Below are the code and all the weights of a small trained network. Each question names an input and a class and asks about switching units off, where a switched-off unit gives its printed mean instead of its output.

import numpy as np


def w(rows, s, z=0):
    codes = np.array(rows[::2]) - 128.0
    scale = np.full(codes.shape[1], s)
    scale[-1] = z or s
    return codes * scale


def f(y):
    return y / 2 * (1 + np.tanh(0.7978845608 * (y + 0.044715 * y**3)))


def log_softmax(a):
    a = a - a.max(-1, keepdims=True)
    return a - np.log(np.exp(a).sum(-1, keepdims=True))


def net(x, mask):
    res = np.array(x, float).reshape(1, 5) / 4 @ E
    y = f(res @ A[0][:, :-1].T + A[0][:, -1])
    res = res + np.where(mask, y, B[0][:, -1]) @ B[0][:, :-1]
    return log_softmax(res[-1] @ U[:, :-1].T + U[:, -1])


A, B = {}, {}
E = w([
[129,130,127,127,128,127,129,129],'x0',
[113,133,92,116,83,103,122,22],'x1',
[9,173,145,118,113,94,146,146],'x2',
[133,149,136,222,185,112,191,102],'x3',
[125,121,133,130,131,129,125,125],'x4',
],0.014)
A[0] = w([
[103,113,123,78,102,126,88,162,128],'neuron 1',
[142,118,140,111,115,124,140,124,122],'neuron 2',
[84,141,142,94,119,99,128,118,60],'neuron 3',
[181,136,109,105,105,139,121,74,128],'neuron 4',
[239,93,129,159,150,142,118,127,63],'neuron 5',
[120,120,138,112,163,131,143,117,125],'neuron 6',
[112,134,134,103,115,130,134,128,112],'neuron 7',
[146,144,115,81,114,135,106,115,171],'neuron 8',
[143,113,131,110,152,117,121,146,140],'neuron 9',
[140,149,131,127,132,140,136,116,121],'neuron 10',
[37,164,126,112,102,112,136,137,85],'neuron 11',
[199,117,125,144,148,141,133,134,37],'neuron 12',
[145,121,139,119,109,127,122,111,144],'neuron 13',
[109,119,111,94,102,133,112,97,106],'neuron 14',
[146,111,141,132,164,142,121,247,227],'neuron 15',
[150,151,127,199,160,117,188,83,29],'neuron 16',
[171,104,126,100,116,133,98,115,126],'neuron 17',
[154,116,143,112,148,147,122,205,61],'neuron 18',
[151,116,115,126,151,142,142,126,133],'neuron 19',
[131,125,108,137,136,107,108,141,112],'neuron 20',
[149,131,120,174,142,116,152,88,17],'neuron 21',
[152,141,133,211,167,100,171,82,178],'neuron 22',
[182,86,137,108,98,132,76,110,121],'neuron 23',
[126,135,139,152,126,121,137,160,126],'neuron 24',
[91,156,129,166,153,133,156,183,108],'neuron 25',
[103,135,110,146,110,121,145,91,28],'neuron 26',
[131,120,123,117,132,122,130,125,126],'neuron 27',
[144,107,132,98,129,122,109,105,131],'neuron 28',
[105,118,132,87,101,123,83,183,24],'neuron 29',
[81,148,154,188,189,100,188,216,116],'neuron 30',
[155,108,139,130,156,146,108,247,72],'neuron 31',
[224,102,130,141,152,136,122,119,254],'neuron 32',
[98,149,100,133,110,139,143,64,74],'neuron 33',
],0.016,0.0099)
B[0] = w([
[131,118,212,123,123,106,123,135,194],'neuron 1',
[129,133,129,140,117,131,134,126,132],'neuron 2',
[144,118,168,123,117,104,111,135,162],'neuron 3',
[128,121,74,171,129,133,117,113,185],'neuron 4',
[124,160,199,78,155,152,167,149,202],'neuron 5',
[159,140,112,135,127,125,131,128,131],'neuron 6',
[128,131,152,143,119,114,127,131,143],'neuron 7',
[130,116,83,169,139,122,107,112,178],'neuron 8',
[127,122,153,125,138,139,141,115,146],'neuron 9',
[128,123,130,122,122,127,124,127,130],'neuron 10',
[149,112,225,92,126,106,114,157,208],'neuron 11',
[116,154,139,89,139,155,166,139,162],'neuron 12',
[129,125,89,129,116,114,139,127,147],'neuron 13',
[123,124,103,166,121,122,114,113,167],'neuron 14',
[135,162,210,48,142,140,170,170,251],'neuron 15',
[151,106,211,115,100,65,78,156,189],'neuron 16',
[107,117,87,153,124,147,133,121,174],'neuron 17',
[132,113,160,149,109,87,89,124,178],'neuron 18',
[125,126,157,126,119,133,121,126,147],'neuron 19',
[108,100,158,135,116,163,136,115,125],'neuron 20',
[126,103,155,131,108,70,92,139,154],'neuron 21',
[123,148,179,79,143,169,166,148,228],'neuron 22',
[140,139,52,151,138,123,131,107,191],'neuron 23',
[110,141,93,136,134,155,126,125,149],'neuron 24',
[118,125,50,144,133,157,147,116,184],'neuron 25',
[122,144,171,93,143,157,148,144,147],'neuron 26',
[120,119,125,141,116,144,127,144,129],'neuron 27',
[132,135,80,141,114,136,121,134,155],'neuron 28',
[126,153,180,79,152,154,176,139,172],'neuron 29',
[119,140,2,172,141,174,143,78,232],'neuron 30',
[141,88,177,153,100,70,81,123,211],'neuron 31',
[118,88,140,168,94,70,65,120,235],'neuron 32',
[141,124,204,100,135,122,127,166,176],'neuron 33',
],0.023,0.019)
U = w([
[148,74,136,142,94,69,70,129,245],'0',
[129,166,152,75,180,173,210,153,136],'1',
[108,134,11,189,161,178,159,68,62],'2',
],0.012,0.0012)

Each question gives the input, the list of numbers given to net, and the class t.
The units are the neurons (one row each of A and B). Each row of codes is followed by its name. A weight is (code - 128) times the scale printed after its matrix; where a second scale follows, it is the last column's (A, B and U).
mask holds one flag per neuron, in row order. A switched-off neuron (its flag False) gives its mean, the last column of its row in B, instead of its output. The means were averaged over made-up inputs and are rounded, as every weight is.
A unit's drop is (log p(t) with every unit on - log p(t) with that unit switched off) / (log p(t) with every unit on - log p(t) with every unit switched off).
The circuit of an input: a set's keep is (log p(t) with only the set's units on - log p(t) with every unit switched off) / (log p(t) with every unit on - log p(t) with every unit switched off). Starting from the 12 units with the biggest drops (on a tie, the unit counted first), units are removed one at a time, each time the one whose removal leaves the highest keep (on an exact tie, the one counted first), for as long as the keep stays at least 0.8.
units of the circuit, in order: the units of the circuit, biggest drop first
k most important neurons: the k neurons with the biggest drops, biggest first
drop when u is switched off: that unit's drop, to one decimal
input [-7,-5,3,-6,-4], class 1: most important neuron => [neuron 15]
input [-8,2,3,1,4], class 1: 4 most important neurons => [neuron 32; neuron 31; neuron 16; neuron 18]
input [-5,8,8,3,-7], class 1: 3 most important neurons => [neuron 32; neuron 26; neuron 31]
input [-7,6,1,8,-4], class 1: 4 most important neurons => [neuron 22; neuron 32; neuron 31; neuron 26]
input [1,-2,3,-5,2], class 1: 2 most important neurons => [neuron 32; neuron 29]
input [5,7,4,4,0], class 1: 3 most important neurons => [neuron 32; neuron 22; neuron 31]
input [1,-8,0,-2,0], class 0: 4 most important neurons => [neuron 31; neuron 18; neuron 22; neuron 5]
input [-7,-4,2,-7,-4], class 1: 4 most important neurons => [neuron 29; neuron 32; neuron 15; neuron 16]
input [1,-6,1,6,-7], class 2: 3 most important neurons => [neuron 30; neuron 25; neuron 11]
input [-2,8,1,3,-1], class 1: 3 most important neurons => [neuron 32; neuron 22; neuron 31]
input [-2,7,5,7,-5], class 1: 2 most important neurons => [neuron 22; neuron 32]
input [-1,7,5,3,-8], class 1: 3 most important neurons => [neuron 32; neuron 31; neuron 26]
input [-5,5,7,3,6], class 1: drop when neuron 17 is switched off => 0.0
input [-5,-1,3,4,-5], class 2: units of the circuit, in order => [neuron 30]
input [2,-6,6,5,7], class 2: drop when neuron 30 is switched off => 1.4
input [4,1,-4,-6,-3], class 2: drop when neuron 23 is switched off => 0.1
input [8,0,-4,1,1], class 1: drop when neuron 12 is switched off => 0.7
